Here is a tiny trained network, its code and every weight. The questions are about switching its units off for an input and a target symbol, where a switched-off unit gives its printed mean instead of its output.

import numpy as np


def w(rows, s, z=0):
    codes = np.array(rows[::2]) - 128.0
    scale = np.full(codes.shape[1], s)
    scale[-1] = z or s
    return codes * scale


def norm(h):
    return h / np.sqrt((h * h).mean(-1, keepdims=True) + 1e-5)


def f(y):
    return y / 2 * (1 + np.tanh(0.7978845608 * (y + 0.044715 * y**3)))


def softmax(a):
    e = np.exp(a - a.max(-1, keepdims=True))
    return e / e.sum(-1, keepdims=True)


def log_softmax(a):
    a = a - a.max(-1, keepdims=True)
    return a - np.log(np.exp(a).sum(-1, keepdims=True))


def net(x, mask):
    ids = ['βδηλξπτψ'.index(c) for c in x.split()]
    T = len(ids)
    res = E[ids] + P[:T]
    u = 0
    for l in range(2):
        r = norm(res)
        for j in range(2):
            rows = slice(3 * j, 3 * j + 3)
            q, k, v = (r @ M[l][rows].T for M in (Q, K, V))
            z = softmax(np.where(np.tri(T) > 0, q @ k.T / 3**0.5, -1e9)) @ v
            o = O[l][rows]
            res = res + np.where(mask[u + j], z, o[:, -1]) @ o[:, :-1]
        u += 2
        y = f(norm(res) @ A[l][:, :-1].T + A[l][:, -1])
        res = res + np.where(mask[u : u + 4], y, B[l][:, -1]) @ B[l][:, :-1]
        u += 4
    return log_softmax(norm(res)[-1] @ U[:, :-1].T + U[:, -1])


Q, K, V, O, A, B = {}, {}, {}, {}, {}, {}
E = w([
[4,127,147,11,53,149,78,253,64,103,62,19],'β',
[168,104,34,120,91,139,88,63,108,68,141,88],'δ',
[56,156,126,153,142,42,12,151,65,31,121,121],'η',
[91,68,80,132,64,222,86,200,71,167,160,124],'λ',
[62,147,74,71,74,138,155,94,120,115,172,181],'ξ',
[152,219,127,175,135,194,124,150,124,21,57,130],'π',
[83,73,144,131,74,93,125,53,165,96,60,158],'τ',
[172,65,149,119,163,164,176,86,49,115,160,104],'ψ',
],0.012)
P = w([
[133,129,121,6,212,160,2,181,141,241,26,185],'0',
[167,146,75,120,58,152,118,162,101,130,65,134],'1',
[151,159,148,118,43,125,121,128,142,92,159,186],'2',
[139,124,174,123,110,119,119,132,195,56,149,159],'3',
[149,157,160,152,138,95,142,98,178,90,151,141],'4',
[121,112,129,188,182,145,129,116,190,113,150,109],'5',
[92,123,149,207,213,99,161,106,210,102,167,154],'6',
[111,154,162,226,175,79,177,114,189,112,197,128],'7',
[83,138,104,172,206,69,152,137,200,73,139,100],'8',
],0.0055)
Q[0] = w([
[71,168,166,96,190,85,157,251,128,202,122,195],'L0H0',
[12,159,59,113,67,207,152,153,86,195,189,229],'L0H0',
[88,80,197,79,106,116,119,110,126,157,134,90],'L0H0',
[207,76,129,191,150,94,54,2,200,52,99,55],'L0H1',
[203,149,250,122,181,137,125,125,132,128,78,124],'L0H1',
[140,99,145,108,70,174,167,119,176,170,147,183],'L0H1',
],0.0068)
K[0] = w([
[183,146,103,32,66,98,72,147,87,112,95,115],'L0H0',
[150,165,120,2,214,174,41,113,126,204,48,204],'L0H0',
[111,73,119,65,68,145,131,116,87,110,156,82],'L0H0',
[90,134,140,224,148,106,223,98,151,102,187,63],'L0H1',
[195,142,93,162,35,135,116,91,69,34,160,99],'L0H1',
[207,82,148,52,209,156,182,56,93,198,111,207],'L0H1',
],0.006)
V[0] = w([
[89,97,104,9,100,146,152,75,93,117,144,85],'L0H0',
[189,167,90,167,160,129,146,101,163,103,129,148],'L0H0',
[131,154,121,103,98,172,120,152,176,178,174,179],'L0H0',
[206,94,154,104,153,153,142,129,61,107,123,191],'L0H1',
[88,158,108,75,170,148,148,124,41,122,254,138],'L0H1',
[71,181,125,108,114,100,123,69,174,135,96,198],'L0H1',
],0.006)
O[0] = w([
[226,221,171,139,177,79,102,88,89,199,139,104,255],'L0H0',
[117,127,88,101,41,165,181,157,173,209,128,140,67],'L0H0',
[213,85,107,128,138,101,83,185,190,160,203,121,33],'L0H0',
[150,81,90,122,160,151,227,164,30,104,154,132,154],'L0H1',
[206,182,45,72,181,191,176,125,87,105,112,163,53],'L0H1',
[254,108,201,178,104,171,100,105,182,134,74,161,204],'L0H1',
],0.0057,0.0021)
A[0] = w([
[125,173,188,171,134,101,99,99,54,106,152,104,189],'L0N0',
[56,153,254,51,132,126,149,207,129,164,137,81,120],'L0N1',
[140,45,204,215,99,91,101,68,204,193,59,189,159],'L0N2',
[103,171,126,147,158,229,116,161,128,93,73,139,245],'L0N3',
],0.006,0.0012)
B[0] = w([
[51,89,93,124,162,122,137,204,150,102,2,165,220],'L0N0',
[124,218,115,51,122,78,184,60,193,210,107,99,193],'L0N1',
[191,104,125,26,72,98,82,140,98,35,134,68,223],'L0N2',
[116,222,202,151,68,153,161,32,156,78,163,172,255],'L0N3',
],0.0085,0.0045)
Q[1] = w([
[142,206,131,90,213,109,17,192,173,203,217,165],'L1H0',
[166,96,226,168,203,112,195,145,213,153,99,55],'L1H0',
[59,128,203,110,105,181,97,146,111,193,187,224],'L1H0',
[139,78,80,189,181,45,134,112,14,121,197,119],'L1H1',
[155,49,104,175,105,209,180,93,1,119,110,128],'L1H1',
[152,81,177,135,204,136,130,175,59,201,124,184],'L1H1',
],0.0047)
K[1] = w([
[180,195,50,27,64,66,31,234,123,216,155,102],'L1H0',
[131,116,202,106,58,108,203,106,49,125,170,93],'L1H0',
[247,214,188,94,153,137,66,147,81,130,81,217],'L1H0',
[146,133,155,150,178,177,132,184,80,203,122,136],'L1H1',
[133,3,133,183,255,133,124,132,89,69,131,97],'L1H1',
[137,115,103,58,167,150,101,82,56,173,96,112],'L1H1',
],0.0052)
V[1] = w([
[102,254,109,80,87,68,84,134,112,170,170,172],'L1H0',
[106,125,68,202,129,167,72,115,106,149,126,92],'L1H0',
[74,137,198,143,134,186,230,167,159,68,113,130],'L1H0',
[166,94,124,106,70,95,99,111,91,190,108,231],'L1H1',
[97,71,202,145,167,175,72,200,96,215,176,141],'L1H1',
[183,71,73,192,199,77,138,112,113,143,65,83],'L1H1',
],0.005)
O[1] = w([
[144,57,212,254,92,63,137,121,222,150,90,89,179],'L1H0',
[37,171,189,159,212,108,113,237,177,144,98,129,112],'L1H0',
[160,34,109,117,224,140,109,146,90,104,125,236,166],'L1H0',
[74,101,52,116,148,112,117,190,118,129,194,210,112],'L1H1',
[142,114,111,116,207,126,145,74,221,31,229,98,3],'L1H1',
[158,73,136,36,191,138,156,78,136,124,116,214,42],'L1H1',
],0.005,0.0047)
A[1] = w([
[80,202,173,61,79,115,174,145,143,254,117,55,7],'L1N0',
[180,69,71,171,87,156,158,138,159,106,143,115,155],'L1N1',
[190,126,78,111,96,173,206,115,140,138,149,119,45],'L1N2',
[168,191,99,149,46,164,112,81,85,61,107,148,223],'L1N3',
],0.0057,0.0014)
B[1] = w([
[150,157,45,130,106,78,153,58,31,160,34,77,186],'L1N0',
[99,102,93,52,124,72,166,188,152,194,86,180,145],'L1N1',
[109,82,99,137,120,81,32,99,71,112,114,254,133],'L1N2',
[138,133,175,139,164,146,170,114,158,127,172,133,255],'L1N3',
],0.0088,0.0068)
U = w([
[82,139,108,200,167,106,1,127,97,102,86,194,3],'β',
[111,167,104,126,108,123,146,63,86,202,95,66,187],'δ',
[119,161,198,174,103,203,188,67,145,110,168,119,120],'η',
[119,149,88,124,189,129,138,149,187,117,217,54,205],'λ',
[225,155,112,148,163,110,79,120,162,185,145,194,161],'ξ',
[74,87,81,91,82,141,136,147,171,193,135,204,134],'π',
[172,60,165,98,73,123,84,95,87,60,158,75,76],'τ',
[129,116,89,77,179,172,137,83,30,86,152,180,142],'ψ',
],0.0058,0.0022)

Each question gives the input, a string of symbols that net reads in full, and the target symbol t.
The units are the heads (3 rows each of Q, K, V and O) and the neurons (one row each of A and B). Each row of codes is followed by its name. A weight is (code - 128) times the scale printed after its matrix; where a second scale follows, it is the last column's (O, A, B and U).
mask holds one flag per unit, layer by layer, with each layer's heads first. A switched-off unit (its flag False) gives its mean, the last column of its rows in O or B, instead of its output. The means were averaged over made-up inputs and are rounded, as every weight is.
A unit's drop is (log p(t) with every unit on - log p(t) with that unit switched off) / (log p(t) with every unit on - log p(t) with every unit switched off).
The circuit of an input: a set's keep is (log p(t) with only the set's units on - log p(t) with every unit switched off) / (log p(t) with every unit on - log p(t) with every unit switched off). Starting from all 12 units, units are removed one at a time, each time the one whose removal leaves the highest keep (on an exact tie, the one counted first), for as long as the keep stays at least 0.8.
units of the circuit, in order: the units of the circuit, biggest drop first
most important unit: the unit with the biggest drop
top k neurons: the k neurons with the biggest drops, biggest first
top k neurons in layer l: the k neurons of layer l with the biggest drops, biggest first
which heads matter: for each layer, one digit per head in row order, 1 if its drop is at least 0.15 and else 0, layers parted by /
drop of u: that unit's drop, to one decimal
input ξ π δ ξ η δ, target ξ: top 2 neurons in layer 1	[L1N1; L1N2]
input δ β ξ, target δ: units of the circuit, in order	[L1H0; L1N0; L0N3]
input β δ ξ, target β: top 3 neurons in layer 0	[L0N0; L0N1; L0N3]
input δ π λ η η β δ, target η: top 4 neurons	[L1N3; L0N1; L1N0; L0N0]
input ψ β δ, target ψ: most important unit	L0H1
input δ π δ λ, target δ: units of the circuit, in order	[L1H0; L1N0; L0H0]
input η ξ λ π τ λ, target η: units of the circuit, in order	[L0N3; L0H1; L1N3]
input λ ψ λ, target λ: which heads matter	10 / 11
input τ λ ψ λ η λ ψ ξ τ, target ψ: which heads matter	01 / 10
input β β ξ π δ λ, target β: top 2 neurons	[L0N0; L1N3]
input π τ ψ τ β η δ, target η: which heads matter	11 / 01
input δ ξ λ, target δ: units of the circuit, in order	[L1H0; L1N0]
input π ψ π δ λ, target π: units of the circuit, in order	[L1N1; L0H0]
input ξ λ ξ ψ ψ λ τ, target ψ: units of the circuit, in order	[L0H1; L1H0]
input τ β τ δ λ ξ τ ψ δ, target ψ: most important unit	L1H0
input π π π λ ξ, target π: which heads matter	10 / 10
input π λ λ η δ, target λ: which heads matter	00 / 11
input δ π ψ, target ψ: which heads matter	00 / 00
input λ η λ β, target δ: which heads matter	00 / 00
input π λ ξ δ λ, target π: which heads matter	10 / 00
input ξ π ξ, target ξ: units of the circuit, in order	[L0H1; L0H0]
input η π π π η β δ τ ψ, target ψ: which heads matter	00 / 10
input π π τ ξ, target π: units of the circuit, in order	[L0H0; L0N3]
input ξ ψ λ ξ, target ξ: top neuron in layer 0	[L0N3]
input λ π ξ, target λ: top 3 neurons	[L0N1; L0N3; L0N2]
input δ λ δ, target λ: drop of L1N2	0.0
input τ ψ ξ ξ, target τ: drop of L1N3	0.0
input β π ψ η π π π λ λ, target β: drop of L0H0	1.2
input λ ψ δ η ξ λ τ, target τ: drop of L0N2	0.5
input τ ξ λ β, target δ: top 2 neurons in layer 0	[L0N1; L0N2]
